
[[ -37  685 -352 -469 -280 -287 -204  476   30  257 -119   32 -271   22
   -68 -554  521  139  136  311  241    2 -176 -558 -432 -395  516    4
    63 -135  606    1   74  -20  383 -107]
 [ -29  160 -178  126  -10  -62  123  168  164  243 -196  105   51 -102
   198 -223   42  301   77  171  -42  108  -71   11  172 -165  257  191
  -201  -10   27   -1    5  -36  -20   97]
 [ 156  -77  154  -15    5 -101   55 -103    1 -113  -24 -114   81   27
   -53  362  -36   29 -190  145  -12   11   98  -18  -27    1   25  -10
    51  107  -30   18  -31   78  -32  -39]
 [ 146  -74  216  -51   28  -43 -250 -200 -131 -277  133  -70  103  -81
   -46  442 -151 -150 -285    3   -6 -166  328  -94 -101  111  -94 -145
   284   40  -13    4  115  188    1 -152]
 [ 415 -218  189  -50    5    2 -128  -10 -495 -365  260  -39   74   68
  -119  621  174 -269   24  -65 -282 -111 -153 -185 -159  290 -580  -57
   306  -87  -17   -6   91 -144  183 -247]
 [-109  118  -90   12  -83 -330 -238 -369  -41    1 -135  -32  -51   42
   -16  265  -67  378 -233  -12   28  351  -29 -334   62  237   27 -173
     0 -121  168  -67  272  204  -18   25]
 [ 137   11  154  -56  -51  116 -340 -162 -268 -452  306  183  -68  -41
    62  482 -258 -282 -382 -202  -16 -371  578  -38  -73  169 -135 -171
   304 -145  -37 -136   56  262 -112  -89]
 [ 162  431 -105 -350 -216   66  248  674  178  129   -8  106 -182   65
    19 -391  353 -173   38  429  199 -337  106   41 -336 -649  642  223
  -126   39  256  -25 -373  -47   99   56]
 [  82  279 -200  -63   94  223   79  178  122 -260   -6  295 -258  140
   112   11 -118  234    2  -45   27 -128  125  -71  234  -17  129   68
  -101 -214 -122  -37 -136   -1  -86  138]
 [  26  332 -107 -194  -75 -151   10   15  116 -117 -139   19 -217  131
   -35   74  -14  291 -186   80  169   10  201 -287  -62  -89  276   -8
    95   19  136    1  -36  119   25  -16]
 [ 101  243 -234   38  169  208  212  336  210  -57 -130  231 -107   18
   178 -209  -12  322  221   64  -51  -79  -59  -40  299 -117  137  218
  -118  -81 -166   74 -125 -160   11   75]
 [  -5  238  -91  -84   21   76  -72   13  128 -176   -5  161 -166   56
    55   58 -143  144 -168   38  109  -83  226  -68  103  -42  244  -56
   -69 -147   -2  -56  -35  159 -106  119]
 [ 263  -92  162  -71   29   10   23  -28 -136 -262  102  -56   30   87
   -97  457   26  -96 -109   85  -79  -68    8  -54  -61   80 -154  -44
    91   -3  -60   12  -43    0   19  -61]
 [ 238  173  -54 -145   76  152  416  518  265   36 -125    9  -36   84
     1 -185  226   70  205  387   27 -134 -166   86    4 -409  334  259
  -196   93  -52  117 -333 -204   72   76]
 [ 232 -111  300  -73 -116   57 -260  -78 -306 -339  328   44   78  -95
     5  509 -117 -491 -381  -32  -34 -413  528   79 -254   20 -104 -115
   310   -4   16 -117   -8  228  -61 -149]
 [ -24  264  -25 -176 -263  -52 -675 -126 -413 -275  352  262 -153 -131
    88  207  -94 -326 -384 -242   62 -335  563 -273 -280  136  -18 -276
   365 -324  303 -238  265  359   24 -140]
 [  87   19  123   29 -115  131 -282   24 -212 -188  276  219   55 -194
   192  195 -176 -371 -302  -79  -32 -426  580  144 -101  -56   51  -36
   184  -96   13 -160   18  240 -120  -54]
 [ -21  -26   35   47 -173 -209 -299 -107 -201  182   74  -16  170 -174
    60  112  122 -115 -134  136  -79  104  -54  -61 -133   25   32 -101
   -33 -123  237 -113  229  133   43  -19]
 [ 172   -3   -7   39  -43  -44   79    0 -135 -134    4   71  -41   93
    40  300   22  111  -54   -4 -125   29  -24  -80   60   92 -120   63
    15  -56  -27  -57  -20  -34  -18  -10]
 [  65  114   54 -147 -164 -282  194   31  150  143 -193 -187  -16  107
  -101  115  162  161 -193  365  138  155  -23  -72 -178 -247  386   52
  -117  167  193    6 -114   86    3   51]
 [ 204   11  100  -34  -12  122  -74  -31 -171 -383  177  149  -80   42
    53  415 -176 -124 -238 -115  -46 -277  389  -12   -5   91 -112  -22
   209  -57  -97  -69  -56  116  -84  -60]
 [  66  -96  118  140 -138  -96 -203 -143 -247  -19  126   79  141 -163
   148  304  -95 -148 -254  -44 -121 -101  284   58  -44   78  -81  -13
   120  -26   50 -136  131  172  -78  -62]
 [   2  204  112 -231 -350 -395 -340 -320 -235 -189   72  -56 -157   61
   -80  458  -76  -48 -592  -47  197  -63  562 -334 -384   48  153 -218
   363   36  345 -164  133  402  -20 -149]
 [ 100 -169  164  116  -88 -161 -184 -257 -250  -76   87  -35  155  -86
    36  455  -77  -77 -250  -12 -129   33  141  -29  -41  182 -176  -82
   127  -11   32  -87  163  146  -54  -79]
 [ -49   51 -140  271  -76   86   47  334   62  445  -38  234  229 -320
   374 -420   90  -26  156  214 -155  -73  -44  311  162 -305  292  268
  -322  -91   31  -95    0  -36  -67  142]
 [ 100  192 -124  -66   12  136  136  438  138  144  -31  128   -5  -39
    93 -289  212   -2  181  299  -17  -99 -174   82   23 -311  305  158
  -257 -105   51    7 -149 -112   56  120]
 [  93   37 -174  105 -360  274  400  212 -133  -21  214  553 -377  431
   194  250   68  -89 -181   64 -137   58 -180  514  214  -84  236  146
  -866 -565  -28 -478 -473   54 -492  663]
 [ 115  176 -185   95  206  272  275  248  236 -166 -121  261 -127   57
   198  -61 -156  336  134   -2  -63 -103   61   53  391  -65  102  223
  -136  -76 -282   52 -178 -119 -102  128]
 [ 171  -17  179  -56   26   91 -174 -223 -146 -511  188   93  -88   54
    -6  585 -308 -109 -392 -169   18 -275  540  -52   -3  184 -132 -135
   293  -31 -130  -61  -10  230 -134  -80]
 [ 281   83   54 -121  187  248  251  223  150 -374    8   62 -110  136
   -27  223  -91   58  -15   97   16 -258  169   14  108  -98   56  109
    67   62 -237  101 -263  -74  -35   -6]
 [ 171   62   64  -73  -23  157  102  328   61    3   81   74   56  -64
    71  -44   98 -220  -18  265    2 -269  102  190  -80 -310  256  122
  -108    4   -2  -19 -195   -3  -18   54]
 [  81   33  -96   52  -58 -132   88  311   13  409 -121  -57  212 -151
    81 -263  383   58  264  371 -141  168 -466   -5  -47 -231  158  170
  -237  -11  168   36   52 -182  176   15]
 [ 129  -39   51  -56  -20 -150 -159  176 -122  250   25 -162  274 -191
   -57  -72  375 -154  177  351 -118   86 -394 -108 -204 -117    4  -16
   -29  -28  218   67  170 -103  260 -114]
 [ 281 -235  228   66  -13  -53   62 -264 -244 -375   99  -41   17  146
   -56  764 -142  -20 -286  -81 -149  -17  165  -11   20  270 -330  -40
   168   50 -150  -52  -34   65 -112  -70]
 [ 211 -360  166  284  314  274  -45  -45  -72 -144  142   44  335 -182
    96  316 -119 -111  132   58 -318  -34 -189  238  325  212 -351    3
  -112 -125 -346   63   88 -103  -60   37]
 [ 142   -1  -22  101   33  105   38  244  -32   79   40  113  139 -146
   160  -70   90  -60  126  142 -149 -115  -67  110   80 -120   27  149
   -85  -60  -44   -6  -24  -92   32    9]
 [ 141  137  -15 -144   12 -112  -51  -84  -56 -266  -30  -23 -143  148
   -97  331    5  201 -122   12   26   48   30 -308  -29  133  -63  -79
   159  -39   46   20   47   40   66  -76]
 [-114  148 -346  176  -43 -193 -212  166 -105  501 -139  120  155 -227
   197 -421  348  300  389  151 -230  386 -646 -227  144   36  -12   79
  -266 -303  254  -31  356 -176  224   39]
 [ 256  -25  106  -68 -151  -10  -57  217 -282  -38  182   36   86  -66
    29  176  214 -323  -32  125 -122 -219   35    5 -244 -108  -71   61
   115  -27  127  -67  -33  -38  105 -123]
 [  62  218 -220  -41  -22 -140   62   22  -16  -51 -157   81 -183  166
    12  101   88  429   54    8  -38  224 -217 -322  121  112  -20   46
   -48 -126   72   -9   53  -76   70   26]
 [ 146  -61  199  -85 -186 -132 -241  -85 -260  -99  191  -44   97  -73
   -37  369   48 -313 -291   91  -22 -153  240  -42 -282   -7  -17 -109
   184  -10  172 -103   79  178   23 -120]
 [-161  384 -460  130   55   17 -191  354   99  382 -158  303   27 -277
   326 -676  170  356  396   71 -116  109 -303 -201  250 -109  196  166
  -192 -291  142    5  247 -137  169   48]
 [ 219  113  -34  -54   55   21  228  136   53 -211  -95   46 -116  132
    15  204  -10  223   -9   48  -26  -64   73 -119   78  -36    8  145
    89   80 -103   57 -146  -82   17  -43]
 [ 153  128   37 -180  -98   -2 -178  178 -153  -83  163   48  -12  -48
   -20   74  168 -228  -59  144    2 -188   60 -108 -228 -109   73  -54
    92 -113  172  -49   19   45  114  -78]
 [-107  254 -272   62    2  -86   94  178  248  310 -251  105   -8  -56
   163 -347  108  420  139  231    9  239 -239  -76  202 -175  354  138
  -317 -104   96    6   39  -41   13  169]
 [ 161  -20  140 -117 -156 -165    9   95  -93   90   31 -136  112  -23
   -77  173  231 -174 -106  308  -12  -13  -59  -17 -263 -175  135    8
    -9   68  192  -26  -32   36   79  -54]
 [ 118  191   -6 -131  -18   27  -37   63   13 -235   25   86 -126   53
    16  169  -72   46 -169   23   77 -173  284 -126  -42  -56  127   -5
   125  -21   15  -18  -66   99  -19  -32]
 [ -16  168 -190   -5   18 -211  101   91  168  264 -267  -71   30   13
     3 -162  221  425  172  282  -19  354 -433 -213   98  -79  197   73
  -226  -37  136   69   91  -99  123   70]
 [-119   56  -52  183 -108 -126 -291 -244 -118   40   20  175   59 -178
   228  142 -218  113 -265 -114  -53   29  317  -36  117  130   44  -52
    34 -128   63 -152  230  247 -133   26]
 [ 185 -174  193  135 -127   12  -31  -43 -249 -114  177   89  137  -94
   142  400  -92 -261 -250  -13 -150 -213  321  195  -53   14 -107   69
    94   22  -58 -136  -41  111 -127  -44]
 [  25  229 -115   83  104  437   41  443  231  -16   93  391   -1 -210
   339 -369 -172 -118   40   93   13 -464  391  335  223 -355  397  202
  -186 -138 -174  -51 -202   52 -162  171]
 [  41   16  -90  102  138    0  126   55  169  106 -157   17   84  -13
    59  -16   40  294  130  206  -88  216 -298    4  246  -13   92   76
  -266  -74  -78   56   19  -85  -14  135]
 [ -87   99 -187  134  152  -18  -78  -10  178  164 -165   80   88 -112
   119 -155  -17  368  131  140  -73  255 -264  -87  305   50  119   -1
  -249 -167  -25   42  176  -15    2  130]
 [ 179 -157  168   43  -52  -61 -131 -121 -239 -138  142  -20  131  -51
     4  423  -12 -164 -177   32 -135  -55   91   -2  -75  125 -180  -58
   113  -25    6  -61   77   70   -9  -85]
 [ 131   51  -57   89  130  171  -40    4  -69 -289   61  220  -60   -1
   138  230 -185  129  -35 -152 -125 -132  172  -50  239  164 -165   40
    85 -134 -192  -18   16  -10  -66  -11]
 [ 255 -303  171  221  282  147   25 -132  -94 -275   62  -13  229  -72
    43  478 -169   40   30  -36 -268  -20  -45   70  274  270 -405   21
    95   11 -336   91   76  -94  -34  -79]
 [ 172   13   49   21   -7  157  -81  242 -124  -51  169  149  105 -160
   142   21   50 -256   13   84 -115 -290  137  106  -43 -127   10   82
    44  -74  -12  -44  -26  -13   29  -48]
 [ 349 -205  246  -47  132  199  196  328   28  -29  116 -125  258  -76
   -64  140  207 -347  131  404 -123 -209 -190  256  -85 -248   27  112
  -111   93 -113  106 -195 -160   75  -16]
 [  16  199  -72  -52  140   69  -60   91  207  -82  -78   62  -12  -82
    69  -72  -99  182  -26  116   72  -82  141  -94  119  -95  223    6
     8  -24  -47   72   17   60    6   12]
 [  96  -10  128   17   76   96 -203 -255  -73 -428  136  117  -46   -3
    44  490 -355  -11 -350 -161    7 -196  493  -42  109  204  -97 -135
   219  -64 -156  -53   50  240 -155  -36]
 [  41   25   26   58 -136 -195 -108 -198 -144  -61  -14   36    3  -13
    73  323  -90  116 -266  -43  -43   55  215 -117  -22  110  -21  -25
   110   -3   74 -106  109  161  -65  -41]
 [ 106  102 -110   21   58  -22  206  253  148  152 -173    1   51  -19
    72 -136  160  234  184  247  -64   92 -244  -35  112 -172  161  187
  -161   31   -9   74  -61 -147   78   36]
 [ 245 -101  249  -15  -65  251 -150   91 -245 -337  365  175   66 -110
   112  375 -153 -530 -290  -35  -68 -536  554  245 -141  -69  -49  -12
   196  -49  -94 -133 -120  168 -128  -65]
 [ 307 -213   71   40  182  -81  206  185  -38  128 -107 -245  281  -20
  -118  137  371   98  371  356 -262  253 -699  -93   32   13 -241  119
  -100   71  -40  186   50 -349  265 -103]
 [ 309 -116  223  -49   -6  238  -94   54 -263 -434  333  144   -2   17
    21  498 -116 -411 -219  -63 -106 -415  362  137  -92   50 -184  -38
   185  -89 -135  -94 -129   90  -91  -65]
 [ 124 -143   87  115  -38 -180  -78  145 -135  335  -25 -150  380 -289
    72  -52  291 -127  152  304 -195   66 -279    6 -130 -124  -42  104
     5   85  141   50  173 -109  197 -145]
 [ 166   74  -59   84  183  429  133  346  116 -194  109  317  -23  -65
   220  -65 -140  -65   91   32  -99 -354  190  255  271 -146   91  179
  -125 -136 -273   -7 -209  -68 -123  118]
 [  18  219  -56 -152 -114 -166   22  267  146  284 -122  -86   61  -94
    -8 -257  280   28   28  407  104   37 -115  -79 -198 -365  431   72
  -130   51  263   29  -20   12  131   12]
 [ -24  119    6  -65  -47  -38 -222   24   47   63   44   31   72 -135
    38  -36   19  -68 -137  193   62  -53  103  -23  -70 -129  259  -93
   -63 -104  144  -47   93  167   -2   47]
 [ 235   38  267 -286  -67 -176 -466 -180 -340 -426  238 -162   33  -79
  -181  528  -14 -325 -341  -51   61 -307  451 -395 -429  143 -206 -263
   666   91  186   38  216  209  214 -414]
 [  77  -85  190  -33 -160 -242 -223 -185 -183    6   85 -128  159  -99
   -39  349   34 -162 -292  138  -16    4  155  -65 -224   21   23 -118
   128   40  174  -73  142  197   14  -96]
 [ 164   17   38  -29  140  174  244  278  238   21  -53    2   87    4
    11  -42   80    5   95  349  -12  -71 -136  187  101 -258  256  121
  -262   15 -115   82 -203  -81  -29  132]]

[ -17 -230  109  106  234  -58   35   78  -53 -141  172 -248 -114   64
  210  -72 -133  132  195 -316 -231  246 -200  -23  419 -240  -17  310
  -93  -11] -> 24
[ 181   71   42  132   79  -61 -214  -66  120  274   52  106  299 -324
  -25  -58  215   34  -79  -72  235 -284 -162  182  158  105 -218  -16
 -242 -234] -> 7
[-122  130 -179  -92 -393  -14 -408  -13  238  222  -71   46 -123   42
 -157 -112  -42   75  -47   14  -17 -421  -89  103 -111 -305 -207 -284
 -224  -29] -> 57
[ 105   91 -123   98  152   20  -11  204   78  157   88 -192 -143   52
  179  132  -90  105  131  -50  -88  274  -57 -110   28  106 -179  188
  -95  -24] -> 3
[-156  181 -183 -108  -19  141  -86   14   14  249   43  -89 -118   64
  -62   59  -25  -18  -76  141   11   80  117  -40 -131   68  -88 -103
  -80   18] -> 18
[-242  -49   51 -158  -48  111  -41 -256 -102   16   86  -38   98  -18
 -117  -94   60  -81 -109  -49  159 -216    4  124  154  -63  113 -121
 -112  -31] -> 68
[ -92   -2 -114  108 -134   30  -89   37   11    1  -11  -52  -97  121
  -66  -40  -49  133   -6   41   14  -20  116  -21   28   28   11  -20
   21   41] -> 53
[ -20  123 -209  259  -13   22 -162  229   93  199   46   89 -200  -23
 -109  -73  -88  168  -37  183 -109  200  155 -142 -118  146 -180   51
  -72   56] -> 33
[ -63   67  -31  -71  -40   11 -233  -59   90  223   72  -17   17  -98
  -33  -80   29    4  -43  -73   18 -183 -151  102   92 -171 -175  -93
 -251  -96] -> 30
[-209   15  -89 -122 -263   43 -190 -149   75   69  -27    7   -7   64
 -164  -81   17   13  -80   16  105 -367   33  116  -20 -156   16 -221
  -84  -12] -> 64
[ -23    7  -28  -66  -41  -21 -171  -18   80  110   38 -159  -22   33
   72  -14   -9   57   56 -164  -28 -127 -164   92  157 -213 -130  -15
 -155  -81] -> 62
[-449   14  -39 -264   -6  237   10 -217 -198   45  149  -96 -134  106
 -153  -97  -82 -127 -140   77    8   67  113  -17   45  -80  151 -141
 -119  114] -> 52
[ -63  -92   -7   10   92   31   81  -35  -14  -51   84 -138   16   49
   64   41   -5   37   59  -81   54   24   29    4  127   53   73  106
   18  -19] -> 6
[ 260  -55  -76  221  185  -90  132  199  126  -23    0 -250   41   85
  263  235   29  188  215 -123   32  156   35  -35   99  214  -52  296
  165 -101] -> 43
[-276  151 -126  -66 -202  164 -234 -141    2  225   83  229  -48 -128
 -323 -197   -4  -60 -230  211  145 -225   78    2 -145   70  -42 -260
 -266   47] -> 42
[ -94  168 -152 -101   19   74 -165   42  137  316  110   17 -108  -92
  -50    2  -35  -39  -40   81  -21  -19  -49  -36 -143   -9 -205  -69
 -244  -30] -> 2
[-195  178 -240 -161  -47  101 -174  239   33  219   45 -376 -490  349
  140   83 -284   98  115  -22 -401  406  -36 -143  -32 -316 -226    0
 -121  113] -> 34
[-191  153 -265 -137  -81  104 -124  195  113  185   71 -191 -437  232
   43   58 -259   56   93   60 -276  238   -2 -178 -182 -173 -164  -15
 -142  127] -> 55
[-286  -13    6 -185  -17   84 -159 -124  -25  114  158  -38 -120  -20
  -86 -168  -85  -59  -51  -78  -96  -72 -126   42  131 -291  -54  -89
 -270   18] -> 66
[ 100 -124   -4  293  233  -42   81  110   65  -24  155   80   39 -166
   29  -39    4  114   62  -29   33  117   26  -93  108  249  -19  279
  -40  -34] -> 46
[ -39  -78  -81  123  233   24  139  176    9  -38  159 -142 -201   72
  116   49 -145   95  139  -28 -167  362   58 -180   56   97    3  283
    5   71] -> 54
[-164 -104   26  -41  267   79  131  -59  -57   11  227  -31  -23  -87
    7  -40  -29  -55    4  -34  -17  149   24  -58  105   69   68  156
  -92   12] -> 44
[   6  -73  -77  159  115  -30   17  137  120   14  128   24 -108  -52
   23  -24  -79   97   95  -21  -70   87    4 -114    4   78  -56  190
  -70   13] -> 61
[ -85 -166   88  392  450 -100  -23   53  -67  170  131  181  203 -313
 -200 -267  216  138 -208  148 -147  250  365   84  274   66  -82  189
  139 -116] -> 26
[  76 -209  -13  184  156  -62  218   98   17 -222   32 -236    1  162
  188  134  -23  172  195 -142   -3  147  112  -44  189  126  139  302
  231  -20] -> 17
[ 252   80 -159  195   29  -75  -41  260  145  103  -70 -292  -64  164
  247  225  -13  229  187 -100  -32  154   -4  -26   53   98 -180  182
   90  -89] -> 38
[  -7 -153  -14   99  -35  -55    0   27   64 -141   23 -143  -45  111
   84   -8  -58  140  139 -170  -18  -77  -43   15  179  -87   47  129
   24  -13] -> 56
[ 102   51 -173   18  -74  -28  -35  200  134   15  -44 -361 -210  301
  256  215 -139  180  236 -154 -105  118  -82  -62   28  -78 -105  122
   31   -2] -> 65
[-150   84  -66   14  -51   34 -295  -10   74  259  115  131  -83 -155
 -169 -214  -29   21 -118   42  -72  -89  -82   26   30 -152 -204 -109
 -308  -20] -> 71
[-227  -56   10   12  162  108   46 -106  -92   60  185   87   15 -132
 -148 -126   16  -51 -121   78   44   66  116  -34   69  120   68   39
  -97   24] -> 8
[  29 -111  -49   97   65  -77  -36  112  140  -16   86  -83 -100   15
   96   -7  -78  124  145 -132 -117   11  -75  -33  104 -110  -74  165
  -59  -27] -> 49
[ -55 -142   77  -39   89  106  287 -219 -235 -224   -9 -363  232  216
  140  195  131   14   39 -136  307    4  162  120  298  240  332   94
  263  -54] -> 15
